Below are the code and all the weights of a small trained network. Each question names an input and a class and asks about switching units off, where a switched-off unit gives its printed mean instead of its output.

import numpy as np


def w(rows, s, z=0):
    codes = np.array(rows[::2]) - 128.0
    scale = np.full(codes.shape[1], s)
    scale[-1] = z or s
    return codes * scale


def norm(h):
    return h / np.sqrt((h * h).mean(-1, keepdims=True) + 1e-5)


def f(y):
    return y / 2 * (1 + np.tanh(0.7978845608 * (y + 0.044715 * y**3)))


def log_softmax(a):
    a = a - a.max(-1, keepdims=True)
    return a - np.log(np.exp(a).sum(-1, keepdims=True))


def net(x, mask):
    res = np.array(x, float).reshape(1, 8) / 4 @ E
    u = 0
    for l in range(2):
        y = f(norm(res) @ A[l][:, :-1].T + A[l][:, -1])
        res = res + np.where(mask[u : u + 9], y, B[l][:, -1]) @ B[l][:, :-1]
        u += 9
    return log_softmax(norm(res)[-1] @ U[:, :-1].T + U[:, -1])


A, B = {}, {}
E = w([
[190,5,103,54],'x0',
[161,174,70,188],'x1',
[127,135,203,76],'x2',
[80,240,118,110],'x3',
[241,78,78,118],'x4',
[50,91,19,75],'x5',
[181,153,140,167],'x6',
[62,100,156,254],'x7',
],0.0082)
A[0] = w([
[120,47,88,220,111],'L0N1',
[239,26,144,163,130],'L0N2',
[182,166,128,9,142],'L0N3',
[74,130,12,39,3],'L0N4',
[40,230,90,99,56],'L0N5',
[73,79,159,141,68],'L0N6',
[94,98,88,35,83],'L0N7',
[181,154,38,184,174],'L0N8',
[129,99,30,34,86],'L0N9',
],0.011,0.0067)
B[0] = w([
[102,164,64,176,204],'L0N1',
[173,139,64,145,253],'L0N2',
[109,120,64,102,229],'L0N3',
[58,118,145,80,171],'L0N4',
[178,118,74,110,185],'L0N5',
[137,76,138,157,142],'L0N6',
[118,53,149,125,183],'L0N7',
[118,194,109,102,215],'L0N8',
[131,98,249,112,204],'L0N9',
],0.015,0.0055)
A[1] = w([
[92,64,90,254,205],'L1N1',
[72,164,127,107,2],'L1N2',
[90,157,205,227,86],'L1N3',
[95,140,120,147,96],'L1N4',
[115,120,125,134,59],'L1N5',
[190,190,128,118,169],'L1N6',
[208,75,161,113,70],'L1N7',
[110,138,135,139,52],'L1N8',
[37,115,132,222,80],'L1N9',
],0.013,0.0057)
B[1] = w([
[4,91,115,136,255],'L1N1',
[159,128,104,136,122],'L1N2',
[105,97,199,67,188],'L1N3',
[141,124,118,98,133],'L1N4',
[158,102,117,93,112],'L1N5',
[40,154,134,117,197],'L1N6',
[163,43,89,192,152],'L1N7',
[210,127,140,83,113],'L1N8',
[156,1,100,26,193],'L1N9',
],0.0094,0.0075)
U = w([
[251,93,92,56,99],'0',
[37,74,153,95,207],'1',
[122,162,20,177,194],'2',
[164,127,181,211,1],'3',
[126,211,188,135,67],'4',
],0.017,0.0089)

Each question gives the input, the list of numbers given to net, and the class t.
The units are the neurons (one row each of A and B). Each row of codes is followed by its name. A weight is (code - 128) times the scale printed after its matrix; where a second scale follows, it is the last column's (A, B and U).
mask holds one flag per neuron, layer by layer. A switched-off neuron (its flag False) gives its mean, the last column of its row in B, instead of its output. The means were averaged over made-up inputs and are rounded, as every weight is.
A unit's drop is (log p(t) with every unit on - log p(t) with that unit switched off) / (log p(t) with every unit on - log p(t) with every unit switched off).
The circuit of an input: a set's keep is (log p(t) with only the set's units on - log p(t) with every unit switched off) / (log p(t) with every unit on - log p(t) with every unit switched off). Starting from the 12 units with the biggest drops (on a tie, the unit counted first), units are removed one at a time, each time the one whose removal leaves the highest keep (on an exact tie, the one counted first), for as long as the keep stays at least 0.8.
circuit, biggest first: the units of the circuit, biggest drop first
top k neurons: the k neurons with the biggest drops, biggest first
top k neurons in layer l: the k neurons of layer l with the biggest drops, biggest first
drop when u is switched off: that unit's drop, to one decimal
input [-7,5,-6,-1,-5,-2,8,7], class 1: top 4 neurons -> (L1N3; L0N2; L1N9; L1N1)
input [8,1,8,-2,-2,-8,8,7], class 2: circuit, biggest first -> (L0N2; L0N9)
input [-8,-6,-5,0,0,-8,-7,-6], class 4: circuit, biggest first -> (L1N1)
input [6,-3,8,-5,-3,-1,-2,-5], class 0: circuit, biggest first -> (L1N1; L0N4)
input [-6,-7,0,8,4,-2,-3,-3], class 2: circuit, biggest first -> (L0N9; L0N5)
input [8,-7,1,-7,-3,-3,-2,1], class 0: top 2 neurons -> (L0N2; L1N6)
input [-3,2,-4,-3,-8,2,-4,-2], class 2: top 4 neurons -> (L0N5; L0N9; L1N3; L0N7)
input [-4,6,-2,-3,-3,8,0,-6], class 1: top 2 neurons in layer 0 -> (L0N9; L0N4)
input [0,7,-6,2,-8,-7,8,0], class 4: drop when L0N2 is switched off -> 0.1
input [-1,4,-5,5,-3,7,1,-8], class 1: drop when L0N4 is switched off -> 0.6
input [7,0,1,-4,0,-7,-3,5], class 2: drop when L0N2 is switched off -> 0.4
